Below are the code and all the weights of a small trained network. Each question names an input and a class and asks about switching units off, where a switched-off unit gives its printed mean instead of its output.

import numpy as np


def w(rows, s, z=0):
    codes = np.array(rows[::2]) - 128.0
    scale = np.full(codes.shape[1], s)
    scale[-1] = z or s
    return codes * scale


def norm(h):
    return h / np.sqrt((h * h).mean(-1, keepdims=True) + 1e-5)


def f(y):
    return np.maximum(y, 0)


def log_softmax(a):
    a = a - a.max(-1, keepdims=True)
    return a - np.log(np.exp(a).sum(-1, keepdims=True))


def net(x, mask):
    res = np.array(x, float).reshape(1, 6) / 4 @ E
    u = 0
    for l in range(3):
        y = f(norm(res) @ A[l][:, :-1].T + A[l][:, -1])
        res = res + np.where(mask[u : u + 10], y, B[l][:, -1]) @ B[l][:, :-1]
        u += 10
    return log_softmax(norm(res)[-1] @ U[:, :-1].T + U[:, -1])


A, B = {}, {}
E = w([
[229,170,94,60,185,113,72,179,104],'x0',
[148,149,133,189,147,92,117,152,125],'x1',
[116,104,134,105,91,124,4,93,158],'x2',
[179,173,133,123,132,78,60,195,70],'x3',
[96,92,117,16,41,73,139,191,74],'x4',
[23,144,209,134,179,207,97,69,41],'x5',
],0.0013)
A[0] = w([
[15,140,107,78,65,168,169,160,127,76],'L0N1',
[152,147,160,55,125,142,49,74,125,205],'L0N2',
[83,165,187,198,129,73,145,56,191,145],'L0N3',
[164,111,147,122,87,3,151,163,114,253],'L0N4',
[182,179,111,181,240,130,51,109,97,218],'L0N5',
[131,177,94,159,163,178,134,128,161,91],'L0N6',
[215,111,67,186,126,115,69,174,205,81],'L0N7',
[131,173,70,49,143,61,123,140,84,92],'L0N8',
[120,127,185,88,17,138,53,48,173,30],'L0N9',
[105,153,125,207,68,174,122,74,119,145],'L0N10',
],0.0022,0.0014)
B[0] = w([
[177,88,195,165,108,48,145,73,121,190],'L0N1',
[137,125,114,251,173,145,187,185,110,215],'L0N2',
[146,100,74,79,140,140,170,170,105,210],'L0N3',
[132,157,112,121,190,190,187,72,163,249],'L0N4',
[81,125,147,100,76,109,158,106,81,251],'L0N5',
[74,116,130,111,136,72,148,139,145,166],'L0N6',
[121,129,142,129,96,68,121,85,155,204],'L0N7',
[167,69,84,131,157,165,162,121,94,183],'L0N8',
[135,55,147,171,152,177,144,178,171,180],'L0N9',
[162,138,113,62,154,105,114,133,106,197],'L0N10',
],0.0029,0.0022)
A[1] = w([
[160,152,91,129,107,64,83,134,202,57],'L1N1',
[102,224,160,126,150,131,50,151,28,23],'L1N2',
[134,136,105,83,85,130,149,174,140,99],'L1N3',
[133,150,103,145,128,119,160,118,236,254],'L1N4',
[73,137,118,211,203,129,133,93,155,176],'L1N5',
[197,217,92,61,109,138,127,252,102,82],'L1N6',
[82,139,166,129,142,130,116,158,41,115],'L1N7',
[81,98,125,132,103,212,84,148,164,54],'L1N8',
[106,83,87,95,106,103,110,143,162,176],'L1N9',
[111,191,158,141,149,119,71,135,70,9],'L1N10',
],0.0029,0.00088)
B[1] = w([
[149,229,94,139,99,89,124,23,154,182],'L1N1',
[216,177,204,225,162,140,178,129,26,192],'L1N2',
[122,149,119,94,181,162,133,143,47,164],'L1N3',
[106,176,137,136,81,133,89,168,68,253],'L1N4',
[98,165,90,41,123,207,107,180,123,243],'L1N5',
[62,60,74,53,158,155,149,86,133,206],'L1N6',
[254,171,155,174,108,159,136,130,183,204],'L1N7',
[152,152,153,140,138,102,46,245,181,162],'L1N8',
[156,175,198,195,160,202,110,129,118,181],'L1N9',
[223,143,240,198,194,141,201,150,83,167],'L1N10',
],0.0026,0.0023)
A[2] = w([
[179,71,84,56,166,74,139,131,115,30],'L2N1',
[105,48,149,165,127,143,4,161,180,51],'L2N2',
[70,145,145,104,153,158,202,118,123,163],'L2N3',
[133,137,124,144,106,125,110,96,170,206],'L2N4',
[167,199,106,125,91,31,101,71,180,77],'L2N5',
[116,147,173,90,94,159,145,98,141,137],'L2N6',
[188,157,82,89,94,152,127,73,123,254],'L2N7',
[76,69,212,99,62,92,159,105,145,47],'L2N8',
[106,91,164,104,45,105,148,73,76,15],'L2N9',
[144,132,66,173,111,131,154,181,158,114],'L2N10',
],0.0039,0.00095)
B[2] = w([
[81,73,100,66,154,129,114,103,72,189],'L2N1',
[162,111,177,33,3,172,92,221,162,179],'L2N2',
[115,121,105,143,123,105,72,150,166,255],'L2N3',
[172,158,190,68,107,137,125,93,87,165],'L2N4',
[90,187,186,108,71,126,156,54,175,200],'L2N5',
[147,106,107,141,167,123,74,140,175,180],'L2N6',
[77,114,182,123,121,128,126,85,88,233],'L2N7',
[215,73,88,172,141,91,109,103,146,193],'L2N8',
[180,85,72,185,142,108,104,68,171,174],'L2N9',
[129,170,138,143,98,58,137,142,93,187],'L2N10',
],0.0043,0.0029)
U = w([
[176,91,200,77,16,199,42,228,192,135],'0',
[107,233,192,87,27,64,151,2,152,142],'1',
[22,151,93,150,204,221,75,149,205,133],'2',
[214,18,72,218,120,61,106,67,196,144],'3',
[86,56,54,6,177,103,156,100,24,142],'4',
[146,148,118,106,139,103,99,170,145,1],'5',
[86,198,56,195,96,55,207,228,155,117],'6',
[223,186,237,215,195,180,144,173,33,146],'7',
],0.0075,0.0072)

Each question gives the input, the list of numbers given to net, and the class t.
The units are the neurons (one row each of A and B). Each row of codes is followed by its name. A weight is (code - 128) times the scale printed after its matrix; where a second scale follows, it is the last column's (A, B and U).
mask holds one flag per neuron, layer by layer. A switched-off neuron (its flag False) gives its mean, the last column of its row in B, instead of its output. The means were averaged over made-up inputs and are rounded, as every weight is.
A unit's drop is (log p(t) with every unit on - log p(t) with that unit switched off) / (log p(t) with every unit on - log p(t) with every unit switched off).
The circuit of an input: a set's keep is (log p(t) with only the set's units on - log p(t) with every unit switched off) / (log p(t) with every unit on - log p(t) with every unit switched off). Starting from the 12 units with the biggest drops (on a tie, the unit counted first), units are removed one at a time, each time the one whose removal leaves the highest keep (on an exact tie, the one counted first), for as long as the keep stays at least 0.8.
circuit, biggest first: the units of the circuit, biggest drop first
unit that matters most: the unit with the biggest drop
top k neurons: the k neurons with the biggest drops, biggest first
k most important neurons of layer l: the k neurons of layer l with the biggest drops, biggest first
drop when u is switched off: that unit's drop, to one decimal
input [-1,-8,6,-2,6,-8], class 1: unit that matters most => L1N1
input [-4,6,5,-5,0,-4], class 1: top 3 neurons => (L1N1, L0N7, L0N10)
input [-1,1,-6,-8,6,-6], class 3: circuit, biggest first => (L0N1, L1N5, L2N8)
input [-4,-8,-1,6,8,-2], class 3: top 2 neurons => (L0N1, L2N9)
input [1,-4,-5,-3,-4,-1], class 2: circuit, biggest first => (L2N3, L1N5, L1N7)
input [2,-7,6,5,3,3], class 7: circuit, biggest first => (L1N2, L0N2)
input [-7,-4,4,1,1,3], class 0: circuit, biggest first => (L2N2, L0N9, L1N8)
input [1,-3,-4,-2,-3,6], class 2: circuit, biggest first => (L2N3, L1N5)
input [-7,1,-8,-6,3,-5], class 3: circuit, biggest first => (L0N1, L2N8, L2N9)
input [4,-2,2,4,3,-8], class 4: top 2 neurons => (L1N6, L2N1)
input [-7,3,-8,1,-2,6], class 2: circuit, biggest first => (L2N3, L1N5, L1N2)
input [-6,6,3,4,6,-3], class 1: 3 most important neurons of layer 1 => (L1N1, L1N6, L1N9)
input [-2,2,-2,-2,-1,4], class 2: top 2 neurons => (L2N2, L2N8)
input [5,8,-4,7,7,0], class 4: circuit, biggest first => (L1N6)
input [-6,-7,2,-3,-3,3], class 0: top 2 neurons => (L1N8, L0N5)
input [8,4,3,-8,0,4], class 7: 3 most important neurons of layer 0 => (L0N4, L0N5, L0N9)
input [-7,-2,-3,7,-8,-3], class 6: top 2 neurons => (L0N3, L1N1)
input [-6,-8,6,2,-7,2], class 0: drop when L2N2 is switched off => 0.3
input [-8,8,7,0,-2,7], class 0: drop when L2N2 is switched off => 0.4
input [0,4,7,2,-1,5], class 7: circuit, biggest first => (L1N2)
input [-7,4,8,-2,-7,1], class 0: drop when L2N2 is switched off => 0.2
input [8,1,4,6,7,7], class 7: drop when L1N2 is switched off => 0.4
input [-6,-2,-3,-7,-6,-7], class 6: 2 most important neurons of layer 0 => (L0N3, L0N1)
